In the rows, 128 means zero.
Known rows:
flagrel: [108 153 143 111 119 119 148 142 149 147  59  87 134 162 107 155 137 159
 106 165 174 177 137 125 142 142 119 102 145 160 127 116 135  88 135  91
 129 174 147 119 146 114 156 141  89 148 129 136 163 148 140 187 192 124]
sikiko: [116 159 135  96 128 138 147 126 157 145  62 138 124 170 123 156 128 181
  99 141 141 143 129 108 135 127 133  92 153 164 115 128 136  99 164 108
 131 170 149 120 125 128 139 129  87 132 117 130 154 143 123 208 164  94]
klolam: [110 154 145 108 119 119 148 142 148 149  63  86 134 163 107 156 136 159
 104 166 172 179 137 125 142 141 117 102 146 159 127 118 134  89 135  92
 129 173 148 116 145 114 155 144  89 148 127 138 163 149 140 184 191 120]
druni: [136  77 142  98 163 114 113 174  93 205 202 114 127 127 128  84 128 120
 153 162  74 170 163 158 127 142 132 136 118 119 175 134 111 121  45 107
 130  66  91 133  96  58  85 129 101 130 167 110 111 112 131  94  88 162]
suskavun: [ 99 153 162 114 131 124 136 144 156 155  63 102 132 168  99 139 117 153
 120 164 172 163 135 112 143 131 107 110 146 155 132 125 137  86 137  95
 139 188 146 122 144  96 151 139  79 141 120 138 159 145 137 189 177 108]
zupo: [168  81 117  63 163 120 119 158  96 207 197 144 115 130 152 116 142 149
 133 136  18 145 162 148 115 136 155 125 125 134 172 136 104 111  73 130
 130  45  86 135  83  79  65 129 101 119 167 101 100 112 117 110  87 154]
stevegrik: [108 152 144 111 121 119 148 140 148 148  61  89 134 162 107 154 137 159
 106 167 171 178 138 125 143 141 120 101 147 162 125 115 137  91 136  90
 129 175 147 120 145 113 156 141  90 149 130 136 163 146 140 186 191 124]
luror: [123 138 130  42 165 151 155 127 111 176  91 138 114 180 109 152 127 201
 101 124 127 160 131 115 133 113 113 103 142 189 173 117 130 102 100  94
 131 127 150 116 117 118 133 134  57 132 124 131 152 147 134 202 148  91]
viplo: [152 115 153 122 101  98 121 199 137 183 184  81 155 117 149 110 136 100
 124 175 112 176 150 170 114 155 124 125 123  65 125 171  96 106 117 125
 136  87 109  93  88  89  91 149 135 142 132 105 121 119 112  70 130 159]
grere: [116 157 136  95 128 137 147 126 156 146  61 137 123 170 125 157 130 180
  97 139 139 139 130 107 135 126 132  93 154 165 115 128 135  98 163 108
 134 169 150 121 126 125 138 129  84 133 118 131 154 142 123 206 166  95]
drota: [140 171 159  60 114 133 152 155 163 169  72 111 137 175 125 172 112 175
  87 133 148 148 114 110 116 120  92 106 150 132 138 165 112  67 175 121
 154 160 163  81 110 127 130 159  76 138  82 126 152 153 106 180 189  78]
burer: [130 152 163  95 130 128 136 155 157 158  66  76 143 177 123 134 110 160
  87 168 157 155 132  96 146 126  91 108 139 149 126 132 130  84 166 104
 146 184 149  99 126 115 138 150  69 143  97 128 159 158 127 163 197 108]
sobak: [113 151 177 113 104 113 169 136 139 137  45  89 122 157 109 154 182 115
  71 155 197 119 120  99 138 161 133  96 144 137  69 102 122 115 174 118
 147 198 151 123 158  82 156 145  92 146 131 138 167 102 140 194 226 142]
pitris: [117 181 109 129 109 126 114 139 213 140  51 128 146 170 138 174  80 208
 133 165 111 187 148 127 137 118 130  94 165 165 136 160 150  50 187 100
 120 179 143 116 119 163 138 131 107 135 103 127 149 189 113 197 154  76]
zabren: [108 184 173 122 102 149 153 158 180 172  85 102 150 191  82 170 139 153
 169 189 131 148 138 129 126 136 122  87 100 149  83 109 118  57 195 135
 115 221 125 119 134 119 150 132  89 138  71 143 150 139 154 216 164 101]
miku: [102 156 158 101 125 126 153 142 159 155  70 105 136 177 110 139 116 158
 118 156 163 160 133 118 132 129 110 104 145 153 126 141 130  77 144 102
 143 184 145 109 133 108 151 142  76 139 108 131 149 142 125 196 173  98]
fovi: [136 106 136 148 111 101 119 179 132 167 177 100 147 114 147 101 148 104
 133 179 106 172 161 171 127 159 153 115 126  90 113 145 113 127 109 114
 120  92 100 120  99  90  97 128 141 139 155 109 121 113 123  90 113 170]
pudram: [140 111 129 132 118 120 118 167 140 165 176 149 137 124 166 105 138 126
 125 155  75 138 153 155 118 145 162 106 132  92 102 159 112 135 136 131
 124  88 104 120  79 105  82 115 137 125 140 101 113 108 107 109  86 142]
zamok: [120 104 144 146 121 109 123 170 138 165 179 124 143 126 153  83 131 104
 146 171  96 149 160 162 121 149 154 114 126  92 106 159 115 124 112 122
 130 107  94 124  95  83  96 121 130 129 145 103 109 102 111 105  92 151]
grili: [107 164 151  96 125 133 146 134 159 154  64 127 133 172 116 150 122 172
 117 146 155 158 129 119 131 126 111 103 152 151 124 139 127  86 152 111
 139 183 148 112 132 116 148 137  79 135 107 132 151 140 124 200 164  95]

Facts:
babo (kelan tumak) (fiflem 75) (broge 47)
bebo (kelan grili) (fiflem 155) (broge 19)
brusu (fiflem 155) (broge 369)
bruzu (kelan poton) (fiflem 155) (broge 827)
burer (kelan viplo) (fiflem 155) (broge 650)
dibek (kelan pliflimok) (fiflem 75) (broge 650)
drebro (kelan sovek) (fiflem 75) (broge 19)
dregitrir (kelan muvem) (fiflem 75) (broge 827)
dritin (fiflem 155) (broge 19)
dromuk (fiflem 155) (broge 19)
drota (kelan tiflu) (fiflem 155) (broge 827)
druni (kelan luror) (fiflem 75) (broge 825)
druple (kelan kitim) (fiflem 75) (broge 825)
drutrifle (kelan tumudrok) (fiflem 75) (broge 827)
fegol (kelan veruta) (fiflem 155) (broge 827)
feson (kelan vubopem) (fiflem 75) (broge 827)
fiskaplen (kelan sketrem) (fiflem 75) (broge 827)
flagrel (kelan drutrifle) (fiflem 155) (broge 369)
fledren (kelan stofliplil) (fiflem 75) (broge 369)
flefiples (kelan burer) (fiflem 155) (broge 19)
flodron (kelan vitam) (fiflem 155) (broge 369)
flotim (kelan guvi) (fiflem 75) (broge 827)
fodil (kelan gragu) (fiflem 155) (broge 825)
fovi (fiflem 75) (broge 369)
funipe (kelan lesen) (fiflem 155) (broge 19)
fuza (kelan staso) (fiflem 155) (broge 650)
gaplor (fiflem 155) (broge 369)
gevorin (kelan klote) (fiflem 155) (broge 827)
goti (kelan skovol) (fiflem 155) (broge 827)
gragu (kelan suskavun) (fiflem 75) (broge 19)
gredri (kelan lodri) (fiflem 155) (broge 19)
grere (kelan stiril) (fiflem 155) (broge 827)
grili (fiflem 155) (broge 47)
grukor (kelan skuplu) (fiflem 155) (broge 827)
gubel (fiflem 155) (broge 650)
gunul (kelan nenim) (fiflem 75) (broge 825)
guvi (fiflem 75) (broge 827)
kitim (kelan nalem) (fiflem 75) (broge 369)
klolam (kelan flotim) (fiflem 155) (broge 369)
klote (kelan sikiko) (fiflem 75) (broge 827)
larun (kelan trotopur) (fiflem 75) (broge 827)
lesen (kelan fuza) (fiflem 75) (broge 369)
lodri (kelan pofus) (fiflem 155) (broge 19)
luror (kelan pline) (fiflem 155) (broge 827)
meplun (kelan brusu) (fiflem 75) (broge 825)
mepus (fiflem 155) (broge 47)
miku (fiflem 155) (broge 19)
modrim (kelan bruzu) (fiflem 155) (broge 19)
mokleli (kelan bebo) (fiflem 75) (broge 19)
motru (kelan nozam) (fiflem 75) (broge 19)
mustos (kelan babo) (fiflem 155) (broge 827)
muvem (kelan sazek) (fiflem 75) (broge 369)
nalem (kelan tidebra) (fiflem 155) (broge 19)
nebru (fiflem 155) (broge 827)
nenim (kelan pitris) (fiflem 155) (broge 19)
nomu (fiflem 155) (broge 825)
nozam (kelan feson) (fiflem 75) (broge 650)
nozel (kelan gevorin) (fiflem 155) (broge 369)
nurinor (kelan druni) (fiflem 75) (broge 19)
pade (kelan gredri) (fiflem 155) (broge 47)
panaple (kelan meplun) (fiflem 155) (broge 19)
pidos (kelan plepizor) (fiflem 75) (broge 827)
pitris (fiflem 155) (broge 827)
plaklun (kelan plopimes) (fiflem 155) (broge 827)
plepizor (kelan fodil) (fiflem 155) (broge 19)
pleski (kelan fiskaplen) (fiflem 75) (broge 369)
plevi (kelan plogok) (fiflem 75) (broge 19)
pliflimok (kelan dritin) (fiflem 75) (broge 650)
plimo (kelan pade) (fiflem 155) (broge 650)
pline (kelan stifur) (fiflem 75) (broge 827)
pliskisok (kelan plaklun) (fiflem 75) (broge 19)
plogok (kelan gunul) (fiflem 75) (broge 369)
plopimes (kelan miku) (fiflem 75) (broge 369)
pofus (kelan plevi) (fiflem 155) (broge 827)
poton (kelan mustos) (fiflem 75) (broge 19)
pudram (fiflem 75) (broge 827)
raskem (kelan motru) (fiflem 75) (broge 825)
sasistum (kelan dibek) (fiflem 75) (broge 650)
sazek (kelan trofler) (fiflem 155) (broge 827)
sikiko (kelan flagrel) (fiflem 155) (broge 827)
sketrem (kelan zupo) (fiflem 155) (broge 827)
skovol (kelan larun) (fiflem 75) (broge 825)
skuplu (kelan pleski) (fiflem 75) (broge 369)
sobak (kelan zople) (fiflem 155) (broge 369)
sove (kelan drota) (fiflem 155) (broge 827)
sovek (kelan vago) (fiflem 75) (broge 19)
staso (kelan stebifol) (fiflem 75) (broge 650)
stebifol (kelan vono) (fiflem 155) (broge 19)
stevegrik (kelan pidos) (fiflem 155) (broge 369)
stifur (kelan flodron) (fiflem 155) (broge 19)
stiril (fiflem 75) (broge 827)
stofliplil (kelan trusketrok) (fiflem 75) (broge 650)
suskavun (kelan mokleli) (fiflem 155) (broge 825)
tidebra (kelan raskem) (fiflem 75) (broge 369)
tiflu (fiflem 75) (broge 369)
todror (kelan zabren) (fiflem 155) (broge 827)
trizano (kelan klolam) (fiflem 75) (broge 369)
trofler (kelan todror) (fiflem 75) (broge 47)
trotopur (kelan drebro) (fiflem 155) (broge 825)
trusketrok (kelan dregitrir) (fiflem 155) (broge 827)
tumak (kelan flefiples) (fiflem 75) (broge 369)
tumudrok (kelan pliskisok) (fiflem 155) (broge 369)
vago (kelan panaple) (fiflem 155) (broge 19)
veruta (kelan sasistum) (fiflem 155) (broge 827)
viplo (kelan sove) (fiflem 75) (broge 369)
vitam (kelan fegol) (fiflem 75) (broge 369)
vono (kelan plimo) (fiflem 75) (broge 369)
vubopem (kelan fledren) (fiflem 75) (broge 19)
zabren (fiflem 155) (broge 19)
zamok (fiflem 75) (broge 19)
zaser (kelan stevegrik) (fiflem 75) (broge 47)
zople (kelan funipe) (fiflem 75) (broge 19)
zotrezar (fiflem 75) (broge 47)
zupo (kelan nurinor) (fiflem 75) (broge 827)

Rows:
No name comes twice in this set of rows, the named rows included.
[119 123 115 182 104  96  92 176 193 157 163 119 159 123 165  96  89 128
 177 194  64 187 179 174 126 145 161 114 141  95 117 183 131  85 135 113
 119 117  84 128  92 114  95 119 151 128 142  99 103 142 102 102  82 140] => plevi
[113 158 149 104 116 119 148 147 151 152  65  81 139 164 106 158 133 160
 106 167 174 182 134 127 139 139 109 103 142 153 131 124 131  82 138  94
 131 172 151 108 140 117 154 147  88 150 119 137 163 151 137 180 193 118] => brusu
[139 113 126 152 104 100 113 161 162 143 149 148 134 112 185 104 131 115
 106 152  84 128 153 145 121 151 173 109 156  82  87 177 119 133 158 131
 137 100 107 123  86 102  83 120 149 123 153  97 112 107  88 105 108 146] => feson
[146 114 151 168 107 116 102 187 159 164 172 100 157 130 158  90 138 101
 139 203  77 139 165 143 137 154 151 107 109  87  74 137 112 124 168 139
 119 133  86 125  88  96  85 118 138 132 125 104 120 116 126  89 111 165] => stofliplil
[141  92 124  90 152 137 129 164  91 187 206 155 129 133 152  90 135 146
 131 142  77 159 152 165 120 129 145 111 120 114 151 148 110 152  72 113
 119  47 109 113  68 101  81 114 113 123 147 104 114 110 117 105  61 135] => pline
[101 155 174 116 112 121 166 132 158 140  52 110 126 170 112 140 149 127
  95 152 176 116 124  99 133 146 129  98 146 141  75 126 127  97 175 120
 152 208 144 122 148  87 153 140  84 135 115 133 153 110 125 207 197 116] => stebifol
[123 181 150 111 105 147 146 143 179 156  65 132 136 179 111 179 140 173
 125 162 123 133 131 114 129 132 135  83 128 153  86 117 124  78 208 135
 120 198 138 122 124 133 137 127  95 132  88 138 154 142 136 216 168  93] => trusketrok
[ 96 171 121 145 113 114 119 141 212 138  51 105 150 172 124 151  75 187
 152 180 130 196 156 133 141 124 124 101 162 166 135 157 154  42 159  89
 127 198 131 125 137 141 152 135 100 140 114 129 144 182 118 196 160  89] => nenim
[ 95 149 117 128 137 143 144 104 153 124  52 161 113 167 124 147 142 186
 110 148 134 138 143 108 152 133 166  80 154 191  98  98 157 124 157  97
 112 179 138 154 138 130 147 103  95 127 143 135 157 133 138 229 145 107] => bruzu
[142  75 133  82 164 112 128 163  94 206 203 120 123 133 140  88 133 128
 152 153  50 159 167 159 119 141 145 131 121 128 171 140 106 108  49 115
 134  62  82 134  95  62  82 133  97 124 167 104  98 105 123 106  86 161] => nurinor
[137 112 152 160  94  95 124 179 141 156 161  98 144 109 153 107 167  81
 119 180 116 143 155 157 125 171 161 112 126  72  76 143 106 132 142 132
 129 115 101 123 107  79  99 130 148 138 152 108 123  92 120  94 135 179] => vono
[148 127 126  19 174 135 147 122 112 192  81 129 100 177 110 174 131 205
 104 120  77 148 138 102 130 120 123 115 147 207 190 108 124  65  98 108
 141 125 131 135 129  99 119 148  47 129 143 131 139 146 134 205 171 107] => sketrem
[129 112 139 140 120 113 118 165 140 167 177 145 140 122 157  93 137 117
 144 160  87 150 157 161 119 147 154 115 134  89 109 161 108 130 120 132
 127 104  98 124  90  89  93 118 133 124 144 103 109 100 110 111  83 149] => zotrezar
[147  99 171 155 110 108 122 179 133 154 160 104 140 122 165  77 166  70
  93 180 109  99 148 121 135 164 153 111 118  73  49 133 105 157 170 147
 140 132  99 122  98  68  87 123 129 131 139 102 122  81 118  88 139 180] => staso
[100  93 124 179 130 113 120 146 135 145 169 147 133 124 154  73 146 109
 157 178  88 144 173 160 139 155 190 102 128 119  85 129 134 152 105 110
 111 117  82 158 107  85 105  95 140 124 175 106 109  94 126 130  70 164] => poton

The same elements again, as new rows of numbers:
Known rows:
burer: [140 125 160  18 134 147 138 119 128 118 162  88 137 170 143 129 119 135
 109 141 157 140 149 135 100 112 124 145  96 117 128 112 101 115 162]
plepizor: [139 120 167  91 129 108 183 100  94 120 153 121 130 105 152 109 173  89
  79 141 167 139 179 121 158 106 147 154 100  67 132 115 138 129 133]
stofliplil: [131 114 181 135 125  42 122 123 145 128 199 152 131 131 152 191 115 125
 152 150  98 129 107 153 117 183 139 117 141 148 129 136 136  87 129]
trusketrok: [ 97 120 145 102 101 125 149 106  97  80 102 129 118 144 160 137 102 107
 112 169 183 150 174 107 139 102 143 148 125  77 102 125 194 121 131]
pofus: [110 132 124  76 108 169 124 143 145 104  69 104 128 154 144  82 118 134
 133 111 145 142 161  92 124  68 132 138  86 121 122 125 154 163 140]
sasistum: [162 158 114 115 160 111  70 122 163 179 211 159 129 153 125 173 110 128
 198 116  71 120 106 160  95 122 103 114 106 152 158 140  98  97 121]
tiflu: [120  92 140 151 127 110 105 152 148 105 132 126 138 153  53 193  82 123
 164  93  97  98 107 156 109 167 126 132 178 167 145 148 109 128 108]
druni: [120 123  92 223 128 139  80 170 151 124 103 114 138 104 102 133 134 155
 137 107 112 111  75 136 123 175 139 106 167 152 120 138  98 140 106]
panaple: [150 129 131  64 161 191 152 125 119 130 128  89 128 122 115  89 191 114
 105 115 147 131 151 131 152  95 114 135  76  98 128 118 108 140 137]
bruzu: [116 154 106  96 112 165 132 115 116 124  86 128 118 141 175  84 117 140
 109 156 157 154 152  95 127  76 119 127 102 109 108 117 162 135 144]
sovek: [152 126 132 162 166 132 120 139 149 160 148 138 124  89  94 125 189 125
 155  89  76 108  95 154 159 157 110 101 114 155 132 144 107 130 111]
gevorin: [112 140 114  96 115 156 141 114 111 116  92 127 119 145 158 101 107 128
 109 151 165 147 157 100 129  87 123 137 113 112 115 118 159 138 142]
fodil: [117 123 119 149 100 114 135 119  90  91 121 103 142 123 150 128 105 115
  77 150 203 145 163 105 120 106 174 167 146  49 128 110 134 143 121]
nozam: [142 120 172 132 122  26 141 121 147 160 191 161 142 127 144 170 102 138
 136 126  96 119 115 145  99 173 134 128 159 173 158 125  94 106 140]
sketrem: [101 120 129  77 117 195 149 143 127  97  46  85 119 148 129  80 129 160
  89 139 166 137 131 105 131 124 113 121 128 158  94 118 139 149 159]
kitim: [140 123 130 180 100  33 153 130 132 164 132 175 144 117 127 141  67 146
 117 109 102 110 118 121  89 147 140 144 198 184 186 120  86 140 130]
muvem: [101 112 148 190 107  66 102 130 135  97 161 156 124 130 147 200  99 116
 161 164 106 133 100 140 132 182 154 114 149 117 100 149 180  95 109]
nalem: [160 126 154  87 125  92 213 100  94 158 134 131 142 100 135  83 156 107
  60 104 166 124 186 111 136  88 134 173 131 102 182  99  83 157 149]
raskem: [132 121 109 242 102  46 130 143 123 153 126 158 147  89 111 142  88 134
 111 101 131 108 114 121 108 150 158 148 205 131 174 122  86 147 107]
meplun: [128 128  84 218 136 142  71 164 146 134 116 122 139 113  88 138 120 145
 155  99 111 109  84 136 125 159 134 117 162 136 130 140 101 139 100]

Rows:
No name comes twice in this set of rows, the named rows included.
[153 141 113  76 173 202 167  85  74 155 144 111 116 122 106 119 175 111
  81 155 173 127 137 145 154 122  85 129 120  97 115 110 103 106 145] => funipe
[119 129 142  92  97 104 149 109 100 100 130 123 134 153 172 133  91 122
  87 169 180 150 160 105 110 107 156 155 127  84 127 115 144 125 144] => stevegrik
[130 152  95  69 126 182 110 127 121 119 125 100 133 171 139 113 103 134
 124 138 150 143 148 115 101  77 119 144  98 103 133 120 119 131 140] => flodron
[146 119 152 163 143 104 117 158 177 147 139 132 131  86 117 101 195 122
 166  70  57 114 111 133 158 137 142 106  86 143 141 151 115 152 109] => plevi
[119 125 113 222 111 105  64 190 184 111 109 119 146 107 125 107 133 147
 169  71  87 118 100 115 119 131 170 124 116 129 140 145 114 171  94] => gunul
[126 143  77 228 133 139  71 162 147 141 118 126 135 106 114 129 127 150
 149 109 108 117  78 133 120 155 136 109 150 132 124 140 103 138 102] => skovol
[108 109 131 174 121 104 114 143 144 125 101 157 122 132  89 164  92 123
 172 104  99 108 116 138 133 147 117 116 166 165 128 150 148 131 107] => guvi
[130  92 170  74 112 109 163 113  99  90 161  91 141 138 117 141 132  98
 103 142 178 131 187 139 107 113 172 179 136  70 136 117 127 126 128] => grili
[104 115 126 176 124 138 117 157 157 125  70 136 119 118 107 119 123 162
 143 115  91 113  76 129 138 178 110  89 166 208 107 140 137 132 128] => zupo
[141 133 121  67 135 177 131 126 122 119 141  80 132 136 135  88 160 135
 112 139 153 139 149 129 104  98 148 148  98  98 124 115 110 134 139] => pade
[126 142 111 182 118  90 105 137 140 145 138 155 127 123 150 143 105 153
 142 142  90 128  86 127 112 160 128 105 148 167 130 135 127 111 124] => trizano
[144 136 144  20 142 165 130 120 131 127 162  88 134 176 152 122 130 142
 112 149 152 144 141 133 102 112 112 136  93 122 127 113 101 115 164] => plimo
[144 142  92 249 102  37 137 136 118 179 120 170 150  78 135 113  90 147
  95 107 125 111 106 108 100 146 157 148 208 147 184 114  70 156 116] => druple

